Here is a tiny trained network, its code and every weight. The questions are about switching its units off for an input and a class, where a switched-off unit gives its printed mean instead of its output.

import numpy as np


def w(rows, s, z=0):
    codes = np.array(rows[::2]) - 128.0
    scale = np.full(codes.shape[1], s)
    scale[-1] = z or s
    return codes * scale


def norm(h):
    return h / np.sqrt((h * h).mean(-1, keepdims=True) + 1e-5)


def f(y):
    return y / 2 * (1 + np.tanh(0.7978845608 * (y + 0.044715 * y**3)))


def log_softmax(a):
    a = a - a.max(-1, keepdims=True)
    return a - np.log(np.exp(a).sum(-1, keepdims=True))


def net(x, mask):
    res = np.array(x, float).reshape(1, 3) / 4 @ E
    u = 0
    for l in range(2):
        y = f(norm(res) @ A[l][:, :-1].T + A[l][:, -1])
        res = res + np.where(mask[u : u + 11], y, B[l][:, -1]) @ B[l][:, :-1]
        u += 11
    return log_softmax(norm(res)[-1] @ U[:, :-1].T + U[:, -1])


A, B = {}, {}
E = w([
[74,77,159,95,123,155,192],'x0',
[251,81,147,142,149,105,110],'x1',
[60,72,145,193,188,112,87],'x2',
],0.011)
A[0] = w([
[75,66,239,148,146,163,180,84],'L0N1',
[65,159,89,95,25,104,76,75],'L0N2',
[217,93,96,177,154,150,104,133],'L0N3',
[64,166,141,131,100,136,118,83],'L0N4',
[157,253,26,110,162,92,124,55],'L0N5',
[59,143,151,196,65,102,112,70],'L0N6',
[165,172,81,50,101,150,164,122],'L0N7',
[72,191,89,172,92,71,104,76],'L0N8',
[138,90,97,116,172,177,78,74],'L0N9',
[59,122,83,193,195,146,31,126],'L0N10',
[129,147,37,139,106,131,72,2],'L0N11',
],0.0081,0.0026)
B[0] = w([
[161,160,112,147,34,30,124,199],'L0N1',
[140,193,227,11,196,90,194,180],'L0N2',
[103,187,221,142,246,229,187,208],'L0N3',
[203,152,222,156,206,171,92,165],'L0N4',
[86,97,106,196,71,122,124,203],'L0N5',
[160,142,131,75,196,89,166,168],'L0N6',
[168,199,45,166,130,13,222,204],'L0N7',
[170,109,184,172,191,255,91,183],'L0N8',
[196,167,87,65,149,122,127,134],'L0N9',
[155,185,22,47,123,45,168,254],'L0N10',
[77,2,210,104,125,245,43,145],'L0N11',
],0.0056,0.0064)
A[1] = w([
[164,158,115,83,50,209,167,13],'L1N1',
[87,139,134,185,157,188,186,101],'L1N2',
[102,52,145,102,40,152,187,2],'L1N3',
[175,168,142,112,193,119,88,177],'L1N4',
[102,95,90,157,147,114,102,73],'L1N5',
[157,178,168,144,105,36,167,178],'L1N6',
[138,171,96,144,102,170,8,66],'L1N7',
[118,119,134,90,91,156,169,31],'L1N8',
[64,177,114,113,119,137,122,120],'L1N9',
[82,81,132,137,175,69,105,117],'L1N10',
[192,70,133,142,122,106,135,171],'L1N11',
],0.013,0.0026)
B[1] = w([
[125,181,104,193,131,108,93,182],'L1N1',
[168,94,73,80,185,116,66,147],'L1N2',
[132,49,132,162,93,141,103,161],'L1N3',
[91,113,133,109,85,133,137,246],'L1N4',
[96,168,99,141,105,106,123,142],'L1N5',
[92,69,118,97,134,126,84,255],'L1N6',
[120,7,165,153,78,132,189,170],'L1N7',
[147,140,135,196,113,122,99,145],'L1N8',
[205,125,197,156,176,191,160,180],'L1N9',
[198,202,93,163,70,121,126,185],'L1N10',
[84,192,167,116,177,174,156,186],'L1N11',
],0.012,0.009)
U = w([
[138,174,201,113,220,217,139,249],'0',
[128,194,53,153,100,74,123,121],'1',
[112,33,166,198,68,153,140,44],'2',
[88,52,93,5,161,135,88,75],'3',
],0.017,0.0014)

Each question gives the input, the list of numbers given to net, and the class t.
The units are the neurons (one row each of A and B). Each row of codes is followed by its name. A weight is (code - 128) times the scale printed after its matrix; where a second scale follows, it is the last column's (A, B and U).
mask holds one flag per neuron, layer by layer. A switched-off neuron (its flag False) gives its mean, the last column of its row in B, instead of its output. The means were averaged over made-up inputs and are rounded, as every weight is.
A unit's drop is (log p(t) with every unit on - log p(t) with that unit switched off) / (log p(t) with every unit on - log p(t) with every unit switched off).
The circuit of an input: a set's keep is (log p(t) with only the set's units on - log p(t) with every unit switched off) / (log p(t) with every unit on - log p(t) with every unit switched off). Starting from the 12 units with the biggest drops (on a tie, the unit counted first), units are removed one at a time, each time the one whose removal leaves the highest keep (on an exact tie, the one counted first), for as long as the keep stays at least 0.8.
units of the circuit, in order: the units of the circuit, biggest drop first
unit that matters most: the unit with the biggest drop
k most important neurons: the k neurons with the biggest drops, biggest first
top k neurons in layer l: the k neurons of layer l with the biggest drops, biggest first
drop when u is switched off: that unit's drop, to one decimal
input [-6,4,-5], class 2: units of the circuit, in order -> (L0N10, L1N7, L0N2)
input [2,-3,4], class 1: units of the circuit, in order -> (L1N10)
input [-7,2,-5], class 2: units of the circuit, in order -> (L1N7, L0N10)
input [-6,5,-5], class 2: units of the circuit, in order -> (L0N10, L0N2, L1N7)
input [7,-6,-1], class 2: 3 most important neurons -> (L1N3, L0N3, L0N1)
input [-8,-7,-4], class 2: 2 most important neurons -> (L1N7, L0N3)
input [6,-1,-7], class 1: 2 most important neurons -> (L1N1, L0N7)
input [3,0,-3], class 3: 3 most important neurons -> (L1N6, L0N7, L1N10)
input [8,-5,0], class 2: 3 most important neurons -> (L1N3, L0N1, L0N3)
input [-3,-5,-2], class 0: 2 most important neurons -> (L0N2, L1N9)
input [5,1,5], class 1: units of the circuit, in order -> (L1N10, L1N7)
input [-3,-1,0], class 3: top 2 neurons in layer 1 -> (L1N2, L1N10)
input [2,1,0], class 3: 2 most important neurons -> (L0N1, L1N6)
input [-2,1,1], class 3: unit that matters most -> L0N3
input [-5,3,2], class 2: top 2 neurons in layer 1 -> (L1N7, L1N6)
input [2,-3,2], class 3: 2 most important neurons -> (L1N6, L0N1)
input [-7,7,-1], class 0: 2 most important neurons -> (L0N3, L1N11)
input [8,-1,-8], class 1: top 3 neurons in layer 1 -> (L1N1, L1N7, L1N4)
input [-8,8,-7], class 0: top 3 neurons in layer 0 -> (L0N3, L0N10, L0N1)
input [0,3,-2], class 3: unit that matters most -> L1N9
input [-3,-5,3], class 0: 2 most important neurons -> (L1N6, L1N9)
input [-2,5,-4], class 0: top 2 neurons in layer 1 -> (L1N11, L1N10)
input [-2,0,0], class 3: 2 most important neurons -> (L1N2, L0N3)
input [-6,8,-4], class 0: 2 most important neurons -> (L1N11, L0N3)
input [-5,1,3], class 2: drop when L1N7 is switched off -> 1.5
input [-8,-6,2], class 2: 2 most important neurons -> (L1N7, L0N3)
